Below is a small trained network, with its code and all its weights. Each question gives an input and a class and asks what happens when units are switched off, that is, made to give their printed mean instead of their output.

import numpy as np


def w(rows, s, z=0):
    codes = np.array(rows[::2]) - 128.0
    scale = np.full(codes.shape[1], s)
    scale[-1] = z or s
    return codes * scale


def norm(h):
    return h / np.sqrt((h * h).mean(-1, keepdims=True) + 1e-5)


def f(y):
    return np.maximum(y, 0)


def log_softmax(a):
    a = a - a.max(-1, keepdims=True)
    return a - np.log(np.exp(a).sum(-1, keepdims=True))


def net(x, mask):
    res = np.array(x, float).reshape(1, 8) / 4 @ E
    u = 0
    for l in range(2):
        y = f(norm(res) @ A[l][:, :-1].T + A[l][:, -1])
        res = res + np.where(mask[u : u + 15], y, B[l][:, -1]) @ B[l][:, :-1]
        u += 15
    return log_softmax(norm(res)[-1] @ U[:, :-1].T + U[:, -1])


A, B = {}, {}
E = w([
[135,127,137,134,121,121,135,131],'x0',
[134,209,108,102,48,124,168,115],'x1',
[124,131,112,123,140,139,124,130],'x2',
[128,128,128,125,124,123,128,128],'x3',
[7,73,60,133,110,106,224,104],'x4',
[145,158,89,208,160,40,104,33],'x5',
[170,71,120,93,86,161,135,45],'x6',
[174,146,157,2,226,46,207,102],'x7',
],0.0068)
A[0] = w([
[131,137,119,152,148,128,131,95,11],'L0N1',
[88,119,140,103,126,131,146,140,69],'L0N2',
[143,91,125,104,101,168,130,67,11],'L0N3',
[101,238,122,82,75,121,176,90,28],'L0N4',
[68,170,154,160,168,92,118,161,24],'L0N5',
[85,199,111,124,164,107,137,205,27],'L0N6',
[169,93,98,118,115,151,122,89,2],'L0N7',
[131,97,131,127,130,161,160,171,103],'L0N8',
[164,198,109,129,107,144,158,121,46],'L0N9',
[129,130,126,176,64,148,144,135,106],'L0N10',
[78,172,158,160,155,110,102,184,47],'L0N11',
[163,81,142,98,103,114,148,89,85],'L0N12',
[140,151,159,132,124,140,169,96,69],'L0N13',
[138,11,143,156,222,114,97,150,79],'L0N14',
[191,169,187,153,178,199,98,139,27],'L0N15',
],0.011,0.0043)
B[0] = w([
[135,119,113,163,110,69,116,144,136],'L0N1',
[133,130,113,108,105,85,113,152,157],'L0N2',
[183,108,150,173,124,153,166,135,170],'L0N3',
[110,191,148,127,133,174,130,124,203],'L0N4',
[174,109,120,148,110,142,153,122,181],'L0N5',
[194,79,135,161,121,170,160,108,196],'L0N6',
[178,112,148,155,105,150,162,137,153],'L0N7',
[127,136,130,89,108,130,117,151,180],'L0N8',
[110,163,150,105,119,124,112,116,166],'L0N9',
[121,136,132,120,182,167,93,129,214],'L0N10',
[179,91,124,112,111,180,148,74,195],'L0N11',
[156,114,138,157,144,153,134,142,177],'L0N12',
[136,143,116,135,137,159,116,155,142],'L0N13',
[103,250,159,120,77,172,158,98,255],'L0N14',
[144,129,126,94,103,76,88,150,228],'L0N15',
],0.012,0.0056)
A[1] = w([
[141,146,117,131,145,190,173,163,118],'L1N1',
[127,128,202,16,182,127,156,142,88],'L1N2',
[93,97,110,167,118,140,250,123,105],'L1N3',
[187,150,78,175,115,112,151,190,156],'L1N4',
[37,130,58,119,82,169,216,59,135],'L1N5',
[155,193,71,219,165,22,114,36,123],'L1N6',
[88,187,125,27,87,165,94,212,104],'L1N7',
[159,110,154,75,232,72,205,114,24],'L1N8',
[175,166,128,82,47,14,153,140,127],'L1N9',
[112,54,144,67,134,152,136,214,3],'L1N10',
[127,148,170,89,195,70,234,110,64],'L1N11',
[175,185,116,80,122,202,133,139,161],'L1N12',
[124,117,126,107,152,155,17,152,146],'L1N13',
[2,55,73,135,132,113,205,145,124],'L1N14',
[62,56,123,200,11,151,28,160,119],'L1N15',
],0.0083,0.0046)
B[1] = w([
[134,122,150,146,119,70,142,90,183],'L1N1',
[90,134,38,143,137,161,131,153,185],'L1N2',
[200,115,187,154,153,114,51,89,180],'L1N3',
[140,81,167,70,151,153,113,62,159],'L1N4',
[170,160,204,123,131,93,65,161,206],'L1N5',
[51,30,144,36,35,127,216,240,196],'L1N6',
[108,93,126,153,91,85,164,78,204],'L1N7',
[122,164,60,181,166,191,122,167,160],'L1N8',
[114,82,109,189,184,133,68,94,174],'L1N9',
[104,74,118,146,44,89,156,146,145],'L1N10',
[115,113,76,174,159,203,64,132,175],'L1N11',
[72,94,134,190,142,84,133,120,254],'L1N12',
[101,137,111,120,157,67,153,80,175],'L1N13',
[213,168,118,68,136,55,31,117,158],'L1N14',
[132,157,51,84,254,134,204,142,200],'L1N15',
],0.0086,0.0092)
U = w([
[113,152,26,142,228,201,113,154,133],'0',
[211,135,158,96,136,37,1,133,92],'1',
[253,77,168,167,116,204,181,130,105],'2',
[74,236,187,129,91,168,130,108,85],'3',
[71,27,106,100,47,92,187,186,88],'4',
[118,97,149,167,150,106,118,106,254],'5',
],0.011,0.0072)

Each question gives the input, the list of numbers given to net, and the class t.
The units are the neurons (one row each of A and B). Each row of codes is followed by its name. A weight is (code - 128) times the scale printed after its matrix; where a second scale follows, it is the last column's (A, B and U).
mask holds one flag per neuron, layer by layer. A switched-off neuron (its flag False) gives its mean, the last column of its row in B, instead of its output. The means were averaged over made-up inputs and are rounded, as every weight is.
A unit's drop is (log p(t) with every unit on - log p(t) with that unit switched off) / (log p(t) with every unit on - log p(t) with every unit switched off).
The circuit of an input: a set's keep is (log p(t) with only the set's units on - log p(t) with every unit switched off) / (log p(t) with every unit on - log p(t) with every unit switched off). Starting from the 12 units with the biggest drops (on a tie, the unit counted first), units are removed one at a time, each time the one whose removal leaves the highest keep (on an exact tie, the one counted first), for as long as the keep stays at least 0.8.
circuit, biggest first: the units of the circuit, biggest drop first
most important unit: the unit with the biggest drop
k most important neurons: the k neurons with the biggest drops, biggest first
top k neurons in layer l: the k neurons of layer l with the biggest drops, biggest first
input [0,-7,-3,4,2,-3,-7,1], class 2: circuit, biggest first => L0N6
input [-5,8,-5,4,7,3,-8,4], class 2: circuit, biggest first => L0N6; L1N3
input [-6,-6,-8,8,1,-5,0,5], class 3: top 2 neurons in layer 0 => L0N14; L0N15
input [5,-8,8,8,6,-6,-1,-5], class 3: top 3 neurons in layer 0 => L0N14; L0N15; L0N8
input [-1,-7,0,-6,8,-7,-6,-4], class 1: circuit, biggest first => L1N14; L1N3
input [-4,4,-5,-6,5,3,6,2], class 2: circuit, biggest first => L0N3; L0N12
input [-2,3,5,8,-5,-5,4,-2], class 1: 2 most important neurons => L1N6; L0N15
input [2,-4,-2,6,6,-1,8,-7], class 2: top 3 neurons in layer 0 => L0N3; L0N15; L0N7
input [-7,6,4,0,-8,2,2,-8], class 0: circuit, biggest first => L1N15; L0N14
input [4,-7,0,7,3,7,7,-4], class 2: circuit, biggest first => L0N7; L0N3; L1N12
input [2,-2,-5,7,5,-2,-6,-4], class 2: circuit, biggest first => L0N6; L0N11
input [1,-8,8,5,2,4,8,-6], class 2: circuit, biggest first => L0N3; L0N7
input [1,7,8,6,-3,3,-3,7], class 0: circuit, biggest first => L1N11; L1N8
input [-4,1,5,8,-2,5,-2,-6], class 0: circuit, biggest first => L1N15
input [5,-2,5,6,3,-5,-3,-6], class 0: top 3 neurons in layer 1 => L1N15; L1N6; L1N14
input [-6,4,2,-2,8,7,0,-5], class 1: circuit, biggest first => L1N14; L1N5
input [0,-6,3,-3,-8,-5,6,-1], class 1: 2 most important neurons => L0N15; L1N6
input [6,-7,5,-8,-3,5,0,-7], class 0: top 2 neurons in layer 0 => L0N4; L0N9
input [4,7,4,6,8,7,7,-1], class 1: 2 most important neurons => L1N5; L0N14
input [5,8,-1,1,-2,6,0,4], class 3: most important unit => L0N4
input [-7,4,-4,8,5,-3,-7,6], class 2: 2 most important neurons => L0N6; L1N3
input [-4,6,8,-1,4,-3,-1,2], class 3: 2 most important neurons => L0N4; L1N6
input [1,7,-4,-2,8,4,-7,2], class 1: 4 most important neurons => L0N14; L1N5; L1N3; L1N14
input [6,1,-3,5,0,5,-5,6], class 0: 2 most important neurons => L1N8; L1N11
input [2,4,6,-8,-4,0,-6,6], class 0: 2 most important neurons => L0N14; L1N2
